Here is a tiny trained network, its code and every weight. The questions are about switching its units off for an input and a class, where a switched-off unit gives its printed mean instead of its output.

import numpy as np


def w(rows, s, z=0):
    codes = np.array(rows[::2]) - 128.0
    scale = np.full(codes.shape[1], s)
    scale[-1] = z or s
    return codes * scale


def f(y):
    return y / 2 * (1 + np.tanh(0.7978845608 * (y + 0.044715 * y**3)))


def log_softmax(a):
    a = a - a.max(-1, keepdims=True)
    return a - np.log(np.exp(a).sum(-1, keepdims=True))


def net(x, mask):
    res = np.array(x, float).reshape(1, 5) / 4 @ E
    y = f(res @ A[0][:, :-1].T + A[0][:, -1])
    res = res + np.where(mask, y, B[0][:, -1]) @ B[0][:, :-1]
    return log_softmax(res[-1] @ U[:, :-1].T + U[:, -1])


A, B = {}, {}
E = w([
[181,138,191,129,213,144,215,36,202,155,112,182],'x0',
[170,49,160,87,97,14,74,110,75,209,70,180],'x1',
[94,112,105,151,163,119,148,151,113,142,132,153],'x2',
[250,108,22,81,134,137,114,140,143,164,246,103],'x3',
[130,100,124,164,144,96,120,120,125,95,140,122],'x4',
],0.014)
A[0] = w([
[38,153,159,161,33,131,91,162,73,93,102,125,211],'neuron 1',
[58,120,140,132,86,137,83,139,107,109,105,105,217],'neuron 2',
[138,154,86,105,146,159,159,148,155,110,206,75,164],'neuron 3',
[216,99,115,111,185,148,178,64,175,176,187,143,45],'neuron 4',
[98,176,176,142,176,167,167,123,139,87,122,70,204],'neuron 5',
[124,183,102,109,167,155,141,128,134,58,123,88,253],'neuron 6',
[149,127,40,98,94,104,65,171,81,142,186,81,148],'neuron 7',
[146,114,94,142,111,154,137,165,120,133,122,106,99],'neuron 8',
[102,156,218,141,177,113,170,99,171,105,38,171,133],'neuron 9',
[138,67,148,70,106,8,74,94,101,220,88,174,166],'neuron 10',
[117,64,91,86,72,75,66,170,95,233,151,120,137],'neuron 11',
[98,165,144,169,168,187,184,62,162,121,153,145,173],'neuron 12',
],0.011,0.0078)
B[0] = w([
[198,109,145,154,151,112,125,198,126,155,159,246,209],'neuron 1',
[127,152,134,141,138,111,73,183,138,126,127,162,184],'neuron 2',
[91,96,71,133,178,158,141,142,123,135,142,147,191],'neuron 3',
[197,156,165,156,128,101,60,180,81,182,148,212,202],'neuron 4',
[127,206,77,192,113,131,124,109,145,139,67,110,189],'neuron 5',
[93,155,86,157,122,187,141,192,139,95,138,141,186],'neuron 6',
[102,147,50,120,119,127,118,111,104,72,92,71,210],'neuron 7',
[78,99,140,121,105,149,176,115,141,126,134,117,143],'neuron 8',
[84,142,147,111,64,139,169,56,113,149,119,72,204],'neuron 9',
[124,127,191,96,90,11,121,97,99,180,99,102,252],'neuron 10',
[99,147,64,124,99,121,135,143,70,99,102,119,219],'neuron 11',
[143,164,133,176,135,86,139,136,117,116,125,89,194],'neuron 12',
],0.013,0.031)
U = w([
[154,172,130,198,153,154,112,195,170,141,149,200,181],'0',
[107,201,86,148,107,100,141,82,110,116,54,32,207],'1',
[150,102,180,81,128,79,69,154,99,173,104,208,116],'2',
[101,109,216,94,112,112,185,6,159,177,88,82,4],'3',
[64,92,64,87,162,201,132,166,172,57,160,72,106],'4',
],0.012,0.0038)

Each question gives the input, the list of numbers given to net, and the class t.
The units are the neurons (one row each of A and B). Each row of codes is followed by its name. A weight is (code - 128) times the scale printed after its matrix; where a second scale follows, it is the last column's (A, B and U).
mask holds one flag per neuron, in row order. A switched-off neuron (its flag False) gives its mean, the last column of its row in B, instead of its output. The means were averaged over made-up inputs and are rounded, as every weight is.
A unit's drop is (log p(t) with every unit on - log p(t) with that unit switched off) / (log p(t) with every unit on - log p(t) with every unit switched off).
The circuit of an input: a set's keep is (log p(t) with only the set's units on - log p(t) with every unit switched off) / (log p(t) with every unit on - log p(t) with every unit switched off). Starting from all 12 units, units are removed one at a time, each time the one whose removal leaves the highest keep (on an exact tie, the one counted first), for as long as the keep stays at least 0.8.
units of the circuit, in order: the units of the circuit, biggest drop first
most important unit: the unit with the biggest drop
k most important neurons: the k neurons with the biggest drops, biggest first
drop of u: that unit's drop, to one decimal
input [1,2,-5,5,8], class 2: units of the circuit, in order => (neuron 4)
input [1,8,3,-2,1], class 3: units of the circuit, in order => (neuron 4; neuron 10)
input [-1,-7,1,1,-8], class 4: units of the circuit, in order => (neuron 4; neuron 10)
input [-1,-1,1,-7,4], class 0: 2 most important neurons => (neuron 1; neuron 10)
input [1,-7,4,1,-8], class 0: 4 most important neurons => (neuron 10; neuron 7; neuron 9; neuron 11)
input [0,-3,6,-6,-6], class 0: 2 most important neurons => (neuron 1; neuron 10)
input [0,-4,-2,0,-8], class 0: 4 most important neurons => (neuron 10; neuron 7; neuron 9; neuron 11)
input [0,3,-6,-6,-5], class 2: 2 most important neurons => (neuron 1; neuron 2)
input [-7,1,-4,-5,7], class 2: 2 most important neurons => (neuron 6; neuron 5)
input [0,4,3,3,2], class 1: 2 most important neurons => (neuron 1; neuron 11)
input [-1,0,0,5,-1], class 4: 2 most important neurons => (neuron 10; neuron 5)
input [0,4,-5,-8,-3], class 2: 2 most important neurons => (neuron 1; neuron 2)
input [-5,8,0,2,-6], class 1: 2 most important neurons => (neuron 7; neuron 11)
input [6,1,4,-6,7], class 3: most important unit => neuron 9
input [-3,1,-6,-4,-4], class 2: drop of neuron 9 => 0.0
input [3,4,5,-8,4], class 3: drop of neuron 9 => 0.7
input [2,2,3,-7,-3], class 3: drop of neuron 9 => 0.7
